In the rows, 128 means zero.
Each row of numbers stands for one thing and depends on some of the facts below. Use the named rows to name the rest.

Facts:
q_103 sobotik: q_574
q_116 sobotik: q_118
q_123 sobotik: q_555
q_140 sobotik: q_473
q_179 sobotik: q_203
q_203 sobotik: q_110
q_212 sobotik: q_415
q_219 sobotik: q_39
q_227 sobotik: q_123
q_238 sobotik: q_825
q_241 sobotik: q_576
q_242 sobotik: q_238
q_25 sobotik: q_302
q_257 sobotik: q_37
q_295 sobotik: q_851
q_298 sobotik: q_712
q_302 sobotik: q_362
q_303 sobotik: q_915
q_318 sobotik: q_219
q_348 sobotik: q_985
q_360 sobotik: q_298
q_362 sobotik: q_402
q_39 sobotik: q_191
q_394 sobotik: q_323
q_402 sobotik: q_348
q_403 sobotik: q_981
q_416 sobotik: q_116
q_425 sobotik: q_888
q_445 sobotik: q_938
q_452 sobotik: q_595
q_468 sobotik: q_495
q_473 sobotik: q_674
q_495 sobotik: q_175
q_536 sobotik: q_827
q_550 sobotik: q_747
q_554 sobotik: q_212
q_566 sobotik: q_25
q_595 sobotik: q_964
q_596 sobotik: q_936
q_612 sobotik: q_360
q_646 sobotik: q_934
q_674 sobotik: q_637
q_712 sobotik: q_242
q_715 sobotik: q_671
q_718 sobotik: q_836
q_731 sobotik: q_303
q_783 sobotik: q_227
q_827 sobotik: q_554
q_843 sobotik: q_566
q_888 sobotik: q_490
q_916 sobotik: q_459
q_92 sobotik: q_715
q_936 sobotik: q_612
q_938 sobotik: q_140
q_952 sobotik: q_394
q_956 sobotik: q_425
q_964 sobotik: q_731
q_989 sobotik: q_468
[q_10,q_103,q_118,q_145,q_172,q_175,q_203,q_236,q_303,q_348,q_37,q_394,q_416,q_425,q_459,q_554,q_555,q_602,q_715,q_718,q_759,q_827,q_853,q_888,q_915,q_934,q_952,q_956,q_964,q_968,q_971,q_981] seko reber
[q_123,q_179,q_191,q_267,q_323,q_331,q_445,q_557,q_648,q_783,q_846] seko tufler
[q_127,q_361,q_362,q_39,q_468,q_477,q_595,q_67,q_731,q_754,q_76] seko drigenok
[q_140,q_141,q_215,q_221,q_400,q_402,q_418,q_536,q_550,q_566,q_58,q_596,q_612,q_625,q_646,q_747,q_903,q_936] seko keklim
[q_227,q_238,q_242,q_25,q_295,q_298,q_302,q_318,q_388,q_4,q_403,q_408,q_452,q_553,q_574,q_613,q_637,q_659,q_811,q_836,q_916,q_92,q_931,q_985,q_989] seko zigukla
dasar 680 <- q_10,q_140,q_172,q_212,q_236,q_238,q_25,q_361,q_37,q_388,q_39,q_408,q_418,q_452,q_473,q_490,q_515,q_576,q_596,q_613,q_648,q_671,q_718,q_754,q_76,q_827,q_888,q_915,q_938
dasar 126 <- q_103,q_116,q_127,q_141,q_145,q_203,q_215,q_227,q_241,q_242,q_257,q_302,q_303,q_318,q_323,q_348,q_394,q_400,q_402,q_415,q_416,q_445,q_468,q_495,q_536,q_553,q_557,q_566,q_574,q_595,q_612,q_646,q_659,q_67,q_738,q_747,q_783,q_836,q_903,q_92,q_936,q_952,q_968,q_971,q_981,q_985
dasar 12 <- q_110,q_118,q_123,q_175,q_179,q_191,q_219,q_221,q_267,q_295,q_298,q_331,q_360,q_362,q_4,q_403,q_425,q_459,q_477,q_550,q_554,q_555,q_58,q_602,q_625,q_637,q_674,q_712,q_715,q_731,q_759,q_795,q_811,q_825,q_843,q_846,q_851,q_853,q_916,q_931,q_934,q_956,q_964,q_989
{q_10,q_203,q_227,q_238,q_302,q_331,q_361,q_388,q_394,q_400,q_425,q_452,q_468,q_477,q_536,q_550,q_566,q_58,q_595,q_718,q_759,q_811,q_888,q_934,q_952,q_964,q_968,q_989} palom a
{q_103,q_140,q_179,q_221,q_303,q_318,q_348,q_362,q_4,q_418,q_445,q_555,q_659,q_731,q_747,q_956,q_971} palom d
{q_118,q_123,q_175,q_191,q_236,q_25,q_295,q_298,q_408,q_416,q_557,q_574,q_596,q_625,q_648,q_67,q_715,q_76,q_783,q_836,q_853,q_903,q_915,q_92,q_931} palom c
{q_127,q_141,q_145,q_172,q_242,q_403,q_553,q_554,q_646,q_754,q_827,q_846,q_916,q_936} palom b
{q_215,q_267,q_323,q_37,q_39,q_402,q_459,q_602,q_612,q_613,q_637,q_981,q_985} palom e

Known rows:
q_267: [132 138 149 118 125  98 161  98 100 136 116 134 147  91 102  91 125 134
 123  85 163 165 151 126  78 139 136 150 105 127 155 110  88 113 117 159
  68  68 134  84 160 120  99 139 158]
q_116: [135 123 129  95 103 123 102 134  99 129 120 121 155 131 109  83 120 134
 122  83 126 165 168 169  83 157 141 129 139 115 146 117  88 122 119 162
  96  62 159  96 123 134  89 125 141]
q_191: [140 169 152 132 157 100 145 103  97 136 109 152 117  97 139 117 100 120
 109  95 136 189 168 160  72 122 186 114  94 167 132  72 131 145 112 172
 115 141 151  58 150 152 163  83 154]
q_221: [102 152 130 100 121  78 101 115 134 135  80 115 166 125 109  70 154 135
 103  98 130 158 159 150  70 137 163 122 147 118 193  94  59 113 115 170
  88  48 122 121 131 120 116 114 155]
q_888: [134 147 128 119 120  85 150 115  95 135 117 124 155 105 113  93 120 140
 123  94 118 168 173 163  55 134 167 112 116 153 169  87  92 131 116 190
  94  96 150  93 131 123 115 113 164]
q_39: [167 131 143 129  86  87 144  81  72 144 122 109 169  91 137  89  92 143
 138  75  88 178 188 149  54 161 106 120 151 159 138 110  78 124 136 180
  76  35 145  96 116 113  89 155 159]
q_637: [117 135 147 121 115  87 144  97 123 141  90 126 140  96 119  94 114 137
 119  89 157 178 156 126  88 145 132 134 116 134 141 114  89 126 118 156
  79  61 135  91 151 135  91 148 146]
q_323: [123 121 144 118 120 103 150 106 106 125 120 121 138  99 110 102 120 126
 127  66 161 168 145 138  77 151 148 136 101 127 145 115 100 134 120 181
  70  84 144  93 156 111  91 155 150]
q_298: [119 203 158 132 151  94 138 109  82 129 100 171 133 106 129 113 106 117
 127  79 125 202 186 176  82 136 189  95 114 155 148  95 148 133 128 153
 121 104 153  70 155 164 181  92 145]
q_123: [143 178 159 135 149 107 144 108  91 131 118 153 120  88 134 114 103 124
 115 101 130 181 171 161  68 124 187 118  94 153 140  75 137 136 111 168
 115 138 146  59 150 153 164  78 159]
q_715: [148 175 160 143 143 102 134  99  87 139 112 152 124  88 145 110 106 122
 114  98 110 181 176 166  67 123 185 117 110 163 139  69 125 137 122 178
 109 126 142  59 143 143 172  77 157]
q_490: [141 119 114 105 107 104 122 135 105 142 100 129 155 123 106  90 109 154
 119 110 133 175 169 170  77 145 134 118 136 135 148 112  84 129 117 160
 103  62 165  92 112 139  72 129 149]
q_825: [123 140 115  78 125  93 115 109  84 146 108 150 148 119  92  64 136 134
 126  60 162 205 167 192  92 153 134 122 157 137 157 119  86 124 143 122
 101  47 166  90 113 150 111 134 135]
q_418: [ 93 145 115 102 112  76 120 128 118 135  85 112 168 121 102  80 155 152
 109 109 113 155 165 157  74 143 166 104 149 129 196  98  58 118 107 192
  89  53 130 127 131 113  96 120 163]
q_738: [140 126 128  98 101 123  95 134 100 130 120 121 153 131 107  87 121 137
 121  82 122 164 166 171  74 158 138 128 137 109 156 116  89 125 115 161
  95  66 164  94 123 136  85 125 140]
q_203: [133 143 147 108 119  97 127 114  99 128 124 118 149 110 121  92 125 122
 121  74 119 167 166 155  56 143 170 121 118 138 165  89  97 136 114 194
  93  97 142  96 139 118 121 116 154]
q_118: [140 167 155 141 152 100 133  98  97 141 106 147 122  89 144 114 103 116
 105  95 118 190 177 166  67 123 189 116 108 171 128  65 119 147 124 178
 113 130 144  59 144 146 166  84 149]
q_394: [132 139 141 105 120  96 128 114  98 126 124 119 148 108 121  96 126 120
 123  73 117 167 165 156  56 144 169 120 115 137 166  93  98 134 117 198
  91 102 144  95 139 115 123 114 152]
q_302: [123 141 147  93 102 107 115 120 118 125 121 103 141 110 130  98 110 135
 119  92 127 159 172 142  67 151 162 123 114 127 155  92  97 138  97 180
 100 112 137  98 149 136 100 108 163]
q_646: [100 132 136 115 103 126  97 123  99 131  97 124 152 105 104 101 152 136
 112  97 114 143 162 153  92 164 171 125 140  96 169 122  67 113 117 179
  68  32 125  97 139 102  96 131 146]

Rows to name:
No name comes twice in this set of rows, the named rows included.
[178 157 155 112 105  77 119  82  90 142 122 115 171 116 145  70 100 127
 127  69  92 185 186 154  36 137 120 123 153 159 145  88  88 121 138 168
  98  66 147  98 110 130 132 113 150]  q_477
[134 169 145 134 143 109 159 115  74 127 119 150 122  85 132 125  98 138
 124 107 115 174 178 168  70 130 194  99  97 171 151  81 135 140 105 186
 117 139 152  63 143 149 148  95 166]  q_648
[113 141 140 119 108  94 160 113  98 133 101 123 145  90 108 102 117 149
 128  98 141 162 162 138  89 151 139 116 113 134 156 124  96 120 107 170
  78  53 142  93 148 125  84 148 169]  q_613
[137 152 124  85 120  94 120 121  86 137 107 151 162 125  87  71 130 136
 125  66 144 190 173 188  84 147 135 124 153 123 165 120  88 110 135 125
 100  40 166  89 124 140 114 130 136]  q_712
[116 146 140  97 112 101 123 120 105 121 117 113 143 117 125  97 116 126
 127  79 129 163 166 151  75 151 162 117 119 130 164 101 109 132 103 183
 102  97 148 103 146 140 117 115 160]  q_227
[174 167 165 138 113 109 109  90  69 130 136 124 141 103 173 112  78 113
 130  64  58 196 203 180  42 157 162 105 141 179 119  74 126 154 133 190
 113 107 156  76 123 144 165  90 147]  q_67
[128 122 130 125 117  89 163 102  95 141 109 126 148  86 108 105 119 145
 125  91 133 171 159 142  71 140 143 118 114 152 152 109  76 127 125 187
  69  60 142  93 141 110  86 155 162]  q_37
[141 173 143 144 141 103 148 110  75 136 118 145 128  84 141 125 103 134
 116 106  99 181 180 176  62 132 195  99 109 179 145  76 124 148 118 194
 109 126 151  62 137 140 157  88 164]  q_236
[144 127 134 107 126 109 144 116 104 136 113 142 149  99  88  85 126 139
 118  89 166 158 145 144  77 134 135 148 109 111 156 115  82 109 120 151
  75  64 144  79 143 119  90 133 153]  q_846
[102 165 118  86 127  72 153 111  68 131 118 140 143 100  94  79 137 139
 135  67 146 190 177 184  86 154 170  91 137 158 182 105 108 130 123 161
 110  77 157 101 142 151 123 129 167]  q_238
[174 150 139 118  96  76 134  98  78 135 127 105 174 118 143  82  93 138
 136  76  77 185 193 167  38 148 129 107 156 170 145  91  90 131 133 184
 100  70 160 100 107 127 114 122 164]  q_361
[177 173 152 147 112  97 131  93  61 138 130 131 146  94 167 110  75 134
 132  91  56 196 212 181  46 145 156  97 143 194 126  74 118 148 129 188
 117 105 163  71 109 148 160  95 157]  q_76
[123 181 163 127 128 126 125 115  81 120 126 136 123  94 148 117 101 128
 126  90 104 171 184 169  82 148 198 102 106 145 145  89 142 136 100 181
 118 126 147  69 160 155 165  85 160]  q_92
[104 142 148 100 103  94  82 119 132 127  99 110 129 106 131 129 134 138
 110 104 101 165 189 139  67 155 202 109 139 124 166  83  62 133 111 178
  95  95 112 109 159 113 100  93 163]  q_566
[123 121 132 101 103 120 122 126 103 128 115 124 151 109 102  93 124 136
 123  81 144 162 156 148  89 158 140 133 118 107 151 127  90 123 111 165
  80  58 152  98 143 124  85 139 147]  q_553

Now the same things, written a new way:
Some things and their rows:
q_625: [129 125  75 113 132  85 123  92  77 165  89  82 138  88 151  49 181 182
 126 129  91 124 120 168  60 193 103 184 106 138 152 125 158 176 155 117
 126 129  58 139 170 132]
q_418: [ 97 149  92 153 136 104 126 112 112  77 124 109 140 121 134 167 152 123
 130 120 131 112  94 117 134  90 141 140 141 113 144 113  94  78 101 118
 134 123 174 113 132 122]
q_989: [144 115 107 135 112 119 124 136 104 111 140 115 146 129 116 120 110 134
 136 135  87 132 122 145 130 131 152 164  66 108 114 122 141 170  99 107
 149  74 115 133 108 129]
q_659: [134 142 123 169 134 117 177 135  86  74 156 137 160 126 130 161 123 122
 144 158 114 118 148 140 131  80 168 148 111 121 118 125  93 109  86  95
 142  89 168 127 125  93]
q_964: [ 85 104 135 141 118 108  99 135  79 101  70  88 138  75  94 104 128 158
 116  98 138  61  78 119 135 155 165 149  98  96 201 150 143 160 122 140
 132 113 149 118 115 142]
q_473: [147 166 117 136  62 106  88 143 149 150 139 120 106 222 154 178  79 131
 140 123 100 146  95 123 177 113 157 190 117 148 125 116 151 131  27 100
 152  98 185 167  79 143]
q_318: [136 126 105 169 125 136 152 163 106  93 161 140 147 139 122 179  90 121
 153 137 117 113 138 119 167 105 181 150  97  99 126 129 121 120  95  89
 146  88 158 128 102  97]
q_595: [140  86 145 123 124 156 144 147  84 129 129 167 120 114 106 159 112 159
 126 109 123  70 176 103 116 137 154  92 101  77 158 133 123 167 110 132
 141  94  93 102 128  77]
q_825: [123 172 175 142  81 103 122 127 113 110 116 114 168 178 164 128 131 111
 141 131 103 156  97 150 145  81 155 173 108 198 113 131 109 161  60 123
 149 104 181 183 104 150]
q_37: [ 74 135  51 135 135  80 118 106  93 125 109  85 110  92 150 104 181 151
 110 134 110 115 104 135  89 162 121 154 139 116 180 118 155 135 141 130
 115 127 123 113 172 153]
q_140: [130 129  64 143 132 108  97 148 129 105 136  94 101 160 111 202 102 155
 142 117 129 106  76  97 148 105 144 177 116  86 156 106 121  61  83  98
 140 103 162 118  92 138]
q_179: [138 127 128 141 132 118 104 135 119  89 126  93 158 137 102 155 103 135
 145  88 139  99  75 102 154  98 127 157  96 133 144 125  95  99 142 144
 150 118 154 169  86 138]
q_646: [122  86  96 161 147 123 128 144  98 125 135 132 149 109 118 147 118 133
 152 119 149 117 105 109 144 151 158 182 113 136 158 129 143  98 116 111
 140 132 131 124 127  96]
q_596: [125 102  35 112 129 123  89  94 121 177 117 100 115  93 134  76 159 164
 126 120  99 114 111 118 100 219 108 175 122 108 159 105 204 174 152 114
 124 130  75 123 166 121]
q_916: [154 106 103 145 130 141 115 131 111 111 133 134 175 131 104 130 115 138
 160 132  96 149 110 140 138 128 152 172  70 119 116 116 121 142 103  96
 141  80 130 112 105 104]
q_555: [ 97 139 114 166 156  89 129 146  87  62 108  85 151  94 100 154 150 138
 134 118 151 113  78 136 124  89 152 151 105 137 176 137  76  73 128 125
 131 109 164 116 117 160]
q_323: [127 136  90 125 121  96 149 104  79 152 112  96 123 122 173 119 153 156
 132 116 123  88 137 132  95 157  99 161 147 143 158 123 146 132 150 141
 130 155  99 188 160 111]
q_612: [114 105  72 125 126 120 126 127 103 149 146  97 143  82 155 128 127 148
 160 127 132 114 155 104 119 178 134 158 108 125 170 141 190 151 148 124
 116 117 102 165 143 149]
q_219: [139 144 169 148  81 119 103 150 131 122 131 114 153 185 134 143  85 108
 140 112 109 146  87 122 167 111 161 174  94 177 114 129 141 173  65 121
 159  98 177 185  76 146]
q_553: [133 124 101 172 132 122 165 127  86 123 140 160 168 129 142 130 146 129
 155 158 119 136 132 155 124 122 162 176 105 133 106 134 104 113  84  90
 138 111 129 123 141  75]

Which thing is each row?
No name comes twice in this set of rows, the named rows included.
[121 115  50 128 129  97 144 106  79 178 110  99 119  92 170  71 177 164
 125 147 107 113 134 150  62 205 117 190 133 134 163 129 174 158 134 115
 124 152  59 144 182  98]  q_903
[138 119 113 113 167 135 132 106 109 118 122 184 144 129 118 156 163 139
 144 132 129 130 129 117  85 107 118  95 118 102 131 101  83 106 107 121
 144  96 109  53 162  80]  q_754
[117 116 104 125 121 108 105 146 104 114 112  92 130 109 114 123 116 152
 125 102 114 113 108 123 119 137 148 161  92 130 157 123 139 141 130 127
 138  96 131 146 109 159]  q_550
[122 150 134 116 129  91 119 118 101 114 102  86 157 135 140 125 155 146
 127 107 117 106  92 130 100 114 110 150 123 167 152 116 110 129 138 144
 142 122 130 173 129 138]  q_331
[151 156 148 130  77 108  93 157 129 125 120 109 131 202 146 159  77 131
 153 114 100 152  88 144 158  97 154 197  86 171 122 130 135 140  47 114
 160  93 161 182  63 151]  q_674
[113 153  97 129 111 108 132 108 107 120 145 135 133 137 146 127 143 126
 124 157  79 143 139 147 106 121 141 133 113 119 110 114 119 154  84 102
 136  88 148 110 151 115]  q_388
[145 129  82 112 120 100 129  90  86 168 114 110 139 110 148  46 169 167
 133 158  62 144 136 188  60 188 109 179  86 112 114 123 157 208 130  95
 133 104  60 123 161 102]  q_931
[135 104  87 169 124 138 163 189 110 109 164 146 132 131 131 129 108 115
 105 137 103 150 141 120 133 141 169 154  92 119 107  99 162 170 131 129
 160  93 119 155 139 112]  q_302
[123  90  52 156 119 119 154 166 103 143 137 100 111 110 141 102 127 140
 103 121 118 118 119 100 107 182 133 163 112 130 146  98 178 151 169 142
 140 129  94 168 161 124]  q_402
[152  88 125 106 149 138 147 154 111 135 139 173 117 125 120 169 114 157
 126 119 129 110 176 101 105 133 147 105 101  88 156 121 132 143 118 132
 148  88  78 112 123  97]  q_468
[149  92 122 136 164 144 143 193 109  61 146 163 146 142  78 170 116 126
 112  97 124 134 122  87 122  72 144  94  63  97 110  74  80 121 166 148
 175  64 109  93 116 119]  q_362
[121 154 140 144  65 114  91 132 145 130 133 128 130 189 156 157 104 103
 136 123 109 137  83 113 176 119 161 160 122 155 109 123 156 164  43 126
 148 111 201 171  90 125]  q_212
[107  72  36 133 133 111 112 131  81 181 107  89 111  67 147  80 146 180
 125 113 130  98 117 118  88 224 138 198 117 118 193 126 204 155 160 126
 121 148  61 150 166 128]  q_416
[ 84 113  68 133 138  78 153 132  66 130 112  89 120  82 161 110 169 167
 120 136 130  99 127 135  84 169 135 174 141 133 194 129 158 118 128 125
 113 134 104 142 164 138]  q_981
[110 128  74 136 124  91 151 127  75 134 123 102 120  97 165 107 154 157
 121 143 112 106 138 135  88 157 135 163 141 132 162 122 150 137 133 120
 125 134 100 159 161 125]  q_215

